Here is a tiny trained network, its code and every weight. The questions are about switching its units off for an input and a target symbol, where a switched-off unit gives its printed mean instead of its output.

import numpy as np


def w(rows, s, z=0):
    codes = np.array(rows[::2]) - 128.0
    scale = np.full(codes.shape[1], s)
    scale[-1] = z or s
    return codes * scale


def norm(h):
    return h / np.sqrt((h * h).mean(-1, keepdims=True) + 1e-5)


def f(y):
    return y / 2 * (1 + np.tanh(0.7978845608 * (y + 0.044715 * y**3)))


def softmax(a):
    e = np.exp(a - a.max(-1, keepdims=True))
    return e / e.sum(-1, keepdims=True)


def log_softmax(a):
    a = a - a.max(-1, keepdims=True)
    return a - np.log(np.exp(a).sum(-1, keepdims=True))


def net(x, mask):
    ids = ['βηθλμξω'.index(c) for c in x.split()]
    T = len(ids)
    res = E[ids] + P[:T]
    u = 0
    for l in range(3):
        r = norm(res)
        for j in range(3):
            rows = slice(2 * j, 2 * j + 2)
            q, k, v = (r @ M[l][rows].T for M in (Q, K, V))
            z = softmax(np.where(np.tri(T) > 0, q @ k.T / 2**0.5, -1e9)) @ v
            o = O[l][rows]
            res = res + np.where(mask[u + j], z, o[:, -1]) @ o[:, :-1]
        u += 3
        y = f(norm(res) @ A[l][:, :-1].T + A[l][:, -1])
        res = res + np.where(mask[u : u + 4], y, B[l][:, -1]) @ B[l][:, :-1]
        u += 4
    return log_softmax(norm(res)[-1] @ U[:, :-1].T + U[:, -1])


Q, K, V, O, A, B = {}, {}, {}, {}, {}, {}
E = w([
[110,174,143,116,175,56,82,219,102,96,122,137],'β',
[108,134,106,145,163,121,152,193,123,189,87,4],'η',
[215,124,144,108,179,129,58,58,178,114,140,73],'θ',
[174,148,69,177,66,89,76,174,99,149,93,130],'λ',
[194,114,55,119,155,162,135,130,64,39,145,111],'μ',
[148,70,160,149,130,92,95,111,45,147,166,70],'ξ',
[139,209,61,66,122,83,191,127,160,112,133,128],'ω',
],0.021)
P = w([
[217,71,79,68,238,18,74,165,162,94,10,98],'0',
[204,91,94,96,212,75,111,164,128,120,29,124],'1',
[209,116,106,130,201,113,115,151,124,128,72,129],'2',
[192,140,135,153,166,135,117,146,120,113,108,115],'3',
[161,155,147,177,135,159,113,135,122,119,136,98],'4',
[121,175,148,190,112,201,108,113,114,117,173,89],'5',
[115,198,180,204,81,230,122,107,99,135,203,85],'6',
[132,236,197,209,46,255,135,119,95,144,236,73],'7',
],0.0086)
Q[0] = w([
[109,57,156,121,118,162,171,77,173,100,134,218],'0.h1',
[116,201,161,142,165,151,101,127,142,123,117,106],'0.h1',
[140,28,92,168,100,145,89,88,134,96,128,220],'0.h2',
[229,218,170,240,158,146,65,233,32,1,167,82],'0.h2',
[111,113,42,144,113,123,165,171,86,83,82,133],'0.h3',
[60,168,248,135,204,61,58,187,156,108,141,170],'0.h3',
],0.0082)
K[0] = w([
[106,61,106,92,205,30,95,188,126,132,3,123],'0.h1',
[110,166,140,187,51,167,163,118,77,119,178,135],'0.h1',
[123,2,176,79,218,85,80,200,145,149,33,99],'0.h2',
[81,89,132,226,26,253,111,99,62,174,225,119],'0.h2',
[212,85,127,95,167,123,105,53,190,118,67,151],'0.h3',
[51,155,158,46,167,40,75,253,65,39,46,169],'0.h3',
],0.0067)
V[0] = w([
[95,134,87,77,153,76,160,136,44,94,145,125],'0.h1',
[178,88,130,52,78,117,82,2,198,95,156,177],'0.h1',
[109,133,122,133,210,112,124,85,120,165,120,65],'0.h2',
[98,148,168,85,173,209,180,104,168,169,147,128],'0.h2',
[142,215,153,131,142,155,169,172,71,105,203,126],'0.h3',
[151,165,132,165,125,181,162,160,130,161,103,121],'0.h3',
],0.0066)
O[0] = w([
[203,85,137,79,237,56,180,152,125,136,151,126,132],'0.h1',
[159,164,174,253,212,160,153,67,127,194,138,236,153],'0.h1',
[105,127,189,194,160,80,151,190,154,120,138,54,228],'0.h2',
[80,105,187,137,128,133,214,93,156,55,161,151,3],'0.h2',
[108,100,96,80,145,106,47,196,189,108,182,163,102],'0.h3',
[112,107,99,132,69,107,90,100,188,98,145,63,114],'0.h3',
],0.0066,0.0058)
A[0] = w([
[130,179,83,81,122,119,185,91,158,147,177,138,3],'0.n1',
[163,2,67,87,139,186,147,108,13,113,123,55,130],'0.n2',
[152,83,76,121,30,126,186,218,81,66,55,178,85],'0.n3',
[97,148,170,250,50,49,90,214,105,133,159,159,210],'0.n4',
],0.0057,0.0038)
B[0] = w([
[169,163,154,125,43,108,254,84,156,53,110,165,112],'0.n1',
[158,145,192,172,144,151,200,133,83,124,144,146,254],'0.n2',
[177,136,105,67,88,168,72,60,159,135,141,128,150],'0.n3',
[104,140,156,40,160,122,119,95,42,184,131,100,230],'0.n4',
],0.0085,0.0039)
Q[1] = w([
[116,172,182,162,129,76,132,140,118,180,123,111],'1.h1',
[61,141,100,142,107,114,160,143,142,119,107,153],'1.h1',
[145,77,201,184,158,137,87,137,76,133,192,82],'1.h2',
[50,188,116,165,139,153,217,201,106,101,146,130],'1.h2',
[55,126,89,74,54,100,174,83,237,99,112,248],'1.h3',
[174,86,69,121,154,104,118,95,141,86,126,143],'1.h3',
],0.012)
K[1] = w([
[115,140,114,115,79,108,118,98,175,135,177,91],'1.h1',
[169,83,110,130,184,92,117,136,141,127,81,104],'1.h1',
[150,107,198,163,139,162,72,101,104,166,159,85],'1.h2',
[103,70,125,95,122,56,157,143,175,118,136,92],'1.h2',
[140,156,77,134,169,55,154,141,161,129,4,159],'1.h3',
[146,126,141,121,195,82,106,128,124,183,151,153],'1.h3',
],0.013)
V[1] = w([
[119,91,116,143,123,137,117,163,54,188,118,150],'1.h1',
[138,230,120,154,115,114,180,129,77,149,142,162],'1.h1',
[102,120,117,167,79,142,193,88,116,127,107,105],'1.h2',
[169,118,73,64,145,127,119,83,174,53,138,106],'1.h2',
[73,1,143,147,122,120,100,108,60,153,181,146],'1.h3',
[113,174,109,157,113,52,138,134,161,206,117,165],'1.h3',
],0.0086)
O[1] = w([
[136,119,124,151,64,60,134,138,149,90,131,57,141],'1.h1',
[99,107,48,37,152,81,130,127,102,91,105,152,158],'1.h1',
[179,73,89,145,120,57,110,194,94,125,139,195,1],'1.h2',
[149,181,188,140,156,135,172,76,121,141,145,202,164],'1.h2',
[160,69,113,185,132,185,158,254,149,140,122,131,52],'1.h3',
[88,65,186,118,59,65,167,133,127,101,121,149,31],'1.h3',
],0.008,0.0048)
A[1] = w([
[150,116,40,55,149,100,194,117,168,2,157,64,164],'1.n1',
[176,112,76,122,145,73,143,128,120,53,139,113,191],'1.n2',
[39,157,47,5,137,131,226,17,143,168,137,115,117],'1.n3',
[176,167,152,136,78,156,84,65,63,91,125,218,253],'1.n4',
],0.0083,0.003)
B[1] = w([
[188,161,64,158,104,167,179,211,201,126,118,146,226],'1.n1',
[151,82,110,79,127,147,94,180,140,96,101,195,203],'1.n2',
[237,153,139,225,71,109,212,254,107,201,134,113,182],'1.n3',
[90,167,77,71,184,85,171,75,102,77,158,94,255],'1.n4',
],0.0085,0.0051)
Q[2] = w([
[121,101,141,164,138,194,125,112,173,10,148,214],'2.h1',
[182,212,131,72,173,183,98,98,193,113,117,81],'2.h1',
[93,155,98,134,131,131,189,168,62,210,119,89],'2.h2',
[73,116,91,103,120,101,146,113,71,107,153,208],'2.h2',
[142,161,81,93,217,149,142,121,17,192,115,75],'2.h3',
[86,163,124,164,66,131,152,125,108,135,63,194],'2.h3',
],0.011)
K[2] = w([
[204,155,191,175,181,96,184,2,199,136,107,121],'2.h1',
[102,213,109,178,124,177,54,105,59,237,209,179],'2.h1',
[135,84,49,80,66,147,169,215,200,119,135,27],'2.h2',
[213,173,111,77,108,54,98,140,180,39,99,236],'2.h2',
[77,149,115,191,14,192,132,143,147,22,255,148],'2.h3',
[205,96,119,30,210,122,152,102,207,169,51,86],'2.h3',
],0.0081)
V[2] = w([
[26,141,194,188,189,29,138,198,143,73,118,192],'2.h1',
[62,211,120,109,79,91,62,157,77,110,158,181],'2.h1',
[123,38,186,156,173,116,150,122,97,167,198,98],'2.h2',
[58,215,86,224,95,221,202,141,162,208,60,117],'2.h2',
[112,21,139,89,188,128,78,80,98,123,76,100],'2.h3',
[141,163,142,142,117,2,97,129,217,243,113,131],'2.h3',
],0.0066)
O[2] = w([
[171,148,177,137,196,85,68,231,138,97,230,146,2],'2.h1',
[124,199,106,166,105,75,40,108,82,106,114,117,72],'2.h1',
[72,68,132,108,147,202,130,147,127,158,57,122,174],'2.h2',
[82,108,85,3,136,74,199,155,157,120,77,87,164],'2.h2',
[85,93,181,100,113,80,18,111,135,208,108,83,111],'2.h3',
[69,211,171,153,17,134,192,200,78,79,62,203,123],'2.h3',
],0.0073,0.0043)
A[2] = w([
[166,147,153,92,137,111,137,144,72,100,89,164,249],'2.n1',
[59,55,210,2,183,120,126,134,151,75,105,64,121],'2.n2',
[68,100,170,122,109,67,166,194,5,114,129,102,252],'2.n3',
[146,129,138,235,117,199,179,84,119,131,156,84,235],'2.n4',
],0.0087,0.0032)
B[2] = w([
[101,101,63,161,120,167,132,121,158,85,171,124,196],'2.n1',
[93,161,137,145,126,128,241,68,170,110,176,82,204],'2.n2',
[56,122,160,161,82,137,182,108,23,184,182,154,229],'2.n3',
[173,75,126,135,187,165,76,126,2,86,127,88,255],'2.n4',
],0.0085,0.0068)
U = w([
[86,201,138,92,140,54,44,232,130,77,167,133,5],'β',
[97,142,129,57,77,45,242,156,189,105,108,80,94],'η',
[78,98,238,146,91,165,152,32,78,135,178,157,229],'θ',
[94,133,29,100,13,76,67,99,89,127,13,137,29],'λ',
[176,96,69,69,172,124,96,81,199,98,123,115,155],'μ',
[120,72,129,183,87,160,153,238,148,230,80,67,68],'ξ',
[152,130,47,111,109,146,213,164,107,75,108,254,170],'ω',
],0.0057,0.0027)

Each question gives the input, a string of symbols that net reads in full, and the target symbol t.
The units are the heads (2 rows each of Q, K, V and O) and the neurons (one row each of A and B). Each row of codes is followed by its name. A weight is (code - 128) times the scale printed after its matrix; where a second scale follows, it is the last column's (O, A, B and U).
mask holds one flag per unit, layer by layer, with each layer's heads first. A switched-off unit (its flag False) gives its mean, the last column of its rows in O or B, instead of its output. The means were averaged over made-up inputs and are rounded, as every weight is.
A unit's drop is (log p(t) with every unit on - log p(t) with that unit switched off) / (log p(t) with every unit on - log p(t) with every unit switched off).
The circuit of an input: a set's keep is (log p(t) with only the set's units on - log p(t) with every unit switched off) / (log p(t) with every unit on - log p(t) with every unit switched off). Starting from the 12 units with the biggest drops (on a tie, the unit counted first), units are removed one at a time, each time the one whose removal leaves the highest keep (on an exact tie, the one counted first), for as long as the keep stays at least 0.8.
units of the circuit, in order: the units of the circuit, biggest drop first
unit that matters most: the unit with the biggest drop
k most important neurons: the k neurons with the biggest drops, biggest first
k most important neurons of layer l: the k neurons of layer l with the biggest drops, biggest first
which heads matter: for each layer, one digit per head in row order, 1 if its drop is at least 0.15 and else 0, layers parted by /
drop of u: that unit's drop, to one decimal
input θ η ξ λ β θ μ θ, target μ: 2 most important neurons : [0.n2; 0.n4]
input β β θ θ, target θ: units of the circuit, in order : [1.n1; 0.h1]
input β η θ θ θ θ η, target θ: which heads matter : 010 / 000 / 000
input β β η, target η: which heads matter : 100 / 000 / 010
input η η ξ μ μ λ μ λ, target μ: unit that matters most : 2.h3
input β θ η η ω λ θ η, target λ: units of the circuit, in order : [2.h1; 0.h2]
input β ξ ξ β η ω λ λ, target λ: units of the circuit, in order : [2.h1; 0.h2]
input η μ μ θ ω η θ, target ω: units of the circuit, in order : [2.h3; 1.n3]
input θ η ξ θ θ, target ξ: which heads matter : 010 / 001 / 000
input β μ θ λ ω θ β, target ω: which heads matter : 010 / 100 / 001
input θ ω θ θ ξ η ξ β, target ξ: which heads matter : 000 / 011 / 010
input η η θ θ η θ λ, target λ: units of the circuit, in order : [0.h2; 2.h1]
input β η ξ β, target ξ: which heads matter : 000 / 111 / 000
input η η θ μ λ μ β, target μ: which heads matter : 000 / 001 / 001
input μ θ β θ μ η, target μ: units of the circuit, in order : [2.h3]
input λ β θ ξ θ λ η β, target λ: which heads matter : 110 / 000 / 100
input θ β θ θ β, target θ: 2 most important neurons : [0.n4; 2.n3]
input θ ω θ ω μ ξ η θ, target ξ: 2 most important neurons : [0.n2; 0.n4]
input θ ω β μ θ ω β, target ω: 2 most important neurons : [1.n3; 2.n1]
input ξ η η η β η, target η: unit that matters most : 2.h2
input ξ λ θ η θ, target η: 2 most important neurons of layer 0 : [0.n2; 0.n4]
input η θ ω θ θ η, target θ: 2 most important neurons of layer 2 : [2.n3; 2.n4]
input λ θ ξ ω ξ, target ω: 2 most important neurons : [1.n3; 0.n1]
input θ μ β θ θ β, target θ: 2 most important neurons of layer 0 : [0.n4; 0.n2]
input μ ξ ξ, target ξ: drop of 1.h3 : 0.4
input θ θ θ θ μ, target μ: drop of 2.h3 : 0.7
input μ θ θ ξ ω θ μ θ, target μ: unit that matters most : 0.h3
input ξ θ θ β θ, target β: drop of 1.n2 : 0.1
input β λ η θ μ β, target μ: drop of 0.h2 : 0.1
input β μ η θ μ θ β μ, target μ: which heads matter : 000 / 000 / 001
